Below is a small trained network, with its code and all its weights. Each question gives an input and a class and asks what happens when units are switched off, that is, made to give their printed mean instead of their output.

import numpy as np


def w(rows, s, z=0):
    codes = np.array(rows[::2]) - 128.0
    scale = np.full(codes.shape[1], s)
    scale[-1] = z or s
    return codes * scale


def norm(h):
    return h / np.sqrt((h * h).mean(-1, keepdims=True) + 1e-5)


def f(y):
    return np.maximum(y, 0)


def log_softmax(a):
    a = a - a.max(-1, keepdims=True)
    return a - np.log(np.exp(a).sum(-1, keepdims=True))


def net(x, mask):
    res = np.array(x, float).reshape(1, 5) / 4 @ E
    u = 0
    for l in range(3):
        y = f(norm(res) @ A[l][:, :-1].T + A[l][:, -1])
        res = res + np.where(mask[u : u + 9], y, B[l][:, -1]) @ B[l][:, :-1]
        u += 9
    return log_softmax(norm(res)[-1] @ U[:, :-1].T + U[:, -1])


A, B = {}, {}
E = w([
[104,84,53,168,108],'x0',
[253,22,207,182,135],'x1',
[59,22,149,57,175],'x2',
[113,85,152,105,10],'x3',
[211,127,51,26,130],'x4',
],0.003)
A[0] = w([
[200,131,109,80,112,88],'0.n1',
[204,129,132,105,123,122],'0.n2',
[137,175,110,178,212,73],'0.n3',
[120,129,189,64,22,74],'0.n4',
[35,185,170,154,125,173],'0.n5',
[159,176,175,113,121,65],'0.n6',
[107,121,137,139,1,76],'0.n7',
[117,152,102,158,208,22],'0.n8',
[170,181,64,213,66,4],'0.n9',
],0.0092,0.0033)
B[0] = w([
[126,145,127,90,86,204],'0.n1',
[94,166,144,135,97,204],'0.n2',
[246,85,88,102,148,201],'0.n3',
[147,107,69,121,230,208],'0.n4',
[129,154,121,158,70,255],'0.n5',
[95,185,180,124,187,159],'0.n6',
[254,95,94,155,198,210],'0.n7',
[191,88,115,100,179,171],'0.n8',
[41,183,204,76,188,204],'0.n9',
],0.0086,0.0044)
A[1] = w([
[154,93,105,142,179,6],'1.n1',
[90,103,154,95,80,4],'1.n2',
[76,148,215,116,175,102],'1.n3',
[2,157,70,143,41,128],'1.n4',
[169,98,215,159,32,130],'1.n5',
[30,57,91,47,216,144],'1.n6',
[180,106,137,66,119,190],'1.n7',
[226,87,212,189,69,119],'1.n8',
[15,7,142,134,149,149],'1.n9',
],0.0065,0.0035)
B[1] = w([
[224,125,80,105,154,158],'1.n1',
[102,125,172,149,163,129],'1.n2',
[73,193,190,118,193,172],'1.n3',
[185,69,183,197,111,171],'1.n4',
[42,37,131,169,79,172],'1.n5',
[155,198,198,133,97,231],'1.n6',
[107,92,113,200,130,253],'1.n7',
[75,146,64,218,74,217],'1.n8',
[115,137,255,126,217,183],'1.n9',
],0.0069,0.0041)
A[2] = w([
[127,124,148,113,210,141],'2.n1',
[59,190,182,94,135,237],'2.n2',
[142,147,81,148,169,5],'2.n3',
[189,134,141,116,68,91],'2.n4',
[73,140,131,183,100,41],'2.n5',
[167,154,102,2,43,198],'2.n6',
[146,172,223,143,115,81],'2.n7',
[98,142,99,209,88,153],'2.n8',
[130,223,58,125,131,37],'2.n9',
],0.0095,0.0025)
B[2] = w([
[170,134,169,125,191,219],'2.n1',
[114,122,160,155,172,252],'2.n2',
[174,42,107,137,133,186],'2.n3',
[92,57,76,123,170,162],'2.n4',
[83,92,144,192,115,181],'2.n5',
[2,98,81,155,69,215],'2.n6',
[77,120,150,135,166,239],'2.n7',
[87,70,85,177,74,232],'2.n8',
[121,39,192,155,92,218],'2.n9',
],0.0081,0.0047)
U = w([
[225,43,60,111,188,239],'0',
[64,69,119,179,194,254],'1',
[81,123,216,133,172,182],'2',
[73,44,136,186,40,169],'3',
[35,78,123,136,39,246],'4',
[167,174,109,91,49,16],'5',
[166,184,89,59,16,2],'6',
[106,168,2,67,99,2],'7',
],0.0091,0.0051)

Each question gives the input, the list of numbers given to net, and the class t.
The units are the neurons (one row each of A and B). Each row of codes is followed by its name. A weight is (code - 128) times the scale printed after its matrix; where a second scale follows, it is the last column's (A, B and U).
mask holds one flag per neuron, layer by layer. A switched-off neuron (its flag False) gives its mean, the last column of its row in B, instead of its output. The means were averaged over made-up inputs and are rounded, as every weight is.
A unit's drop is (log p(t) with every unit on - log p(t) with that unit switched off) / (log p(t) with every unit on - log p(t) with every unit switched off).
The circuit of an input: a set's keep is (log p(t) with only the set's units on - log p(t) with every unit switched off) / (log p(t) with every unit on - log p(t) with every unit switched off). Starting from the 12 units with the biggest drops (on a tie, the unit counted first), units are removed one at a time, each time the one whose removal leaves the highest keep (on an exact tie, the one counted first), for as long as the keep stays at least 0.8.
units of the circuit, in order: the units of the circuit, biggest drop first
unit that matters most: the unit with the biggest drop
k most important neurons: the k neurons with the biggest drops, biggest first
k most important neurons of layer l: the k neurons of layer l with the biggest drops, biggest first
drop of u: that unit's drop, to one decimal
input [7,7,8,-4,-5], class 2: unit that matters most	1.n9
input [0,4,5,7,-7], class 0: units of the circuit, in order	[0.n4 0.n7 2.n6]
input [6,6,1,6,-4], class 0: units of the circuit, in order	[0.n7 2.n6]
input [0,-5,-8,1,-4], class 2: units of the circuit, in order	[0.n9 2.n6]
input [-1,3,-7,-6,7], class 2: units of the circuit, in order	[0.n9 0.n2]
input [0,-6,-7,-2,8], class 4: units of the circuit, in order	[2.n6 0.n4]
input [-3,3,3,5,7], class 4: units of the circuit, in order	[0.n1 2.n6]
input [4,3,-3,0,6], class 4: 3 most important neurons	[0.n1 2.n6 1.n9]
input [4,-1,6,3,-3], class 2: 2 most important neurons	[1.n9 0.n3]
input [2,-5,2,-8,8], class 0: 2 most important neurons of layer 0	[0.n8 0.n3]
input [4,1,-8,6,-5], class 2: 2 most important neurons	[0.n9 0.n3]
input [-5,8,-3,-4,4], class 3: 2 most important neurons	[0.n9 1.n8]
input [1,-7,-3,-6,-5], class 3: 2 most important neurons	[0.n5 0.n7]
input [-7,-3,-5,-8,-5], class 0: unit that matters most	0.n3
input [2,-8,3,0,-5], class 3: units of the circuit, in order	[0.n5 1.n4]
input [-1,-7,7,-2,0], class 2: 3 most important neurons of layer 1	[1.n9 1.n8 1.n7]
input [-4,-6,1,0,4], class 3: 2 most important neurons	[0.n9 1.n9]
input [6,8,-1,-6,4], class 3: 2 most important neurons	[0.n4 0.n7]
input [-6,4,1,-1,-8], class 4: 3 most important neurons of layer 0	[0.n9 0.n5 0.n4]
input [-1,1,-3,-1,7], class 4: unit that matters most	0.n1
input [4,-5,-6,-6,-2], class 0: 2 most important neurons of layer 0	[0.n3 0.n8]
input [-3,2,5,0,-2], class 2: 2 most important neurons of layer 1	[1.n9 1.n6]
input [-4,-6,2,-2,-4], class 3: 2 most important neurons	[0.n5 0.n9]
input [8,-4,-2,8,-6], class 0: 2 most important neurons	[0.n7 0.n4]
input [-2,-2,-7,3,1], class 2: drop of 0.n9	1.1
input [-5,-2,2,7,-2], class 0: drop of 0.n4	0.4
input [-1,1,-3,6,-1], class 0: drop of 0.n5	0.0
input [8,-5,5,8,0], class 0: drop of 0.n7	0.8
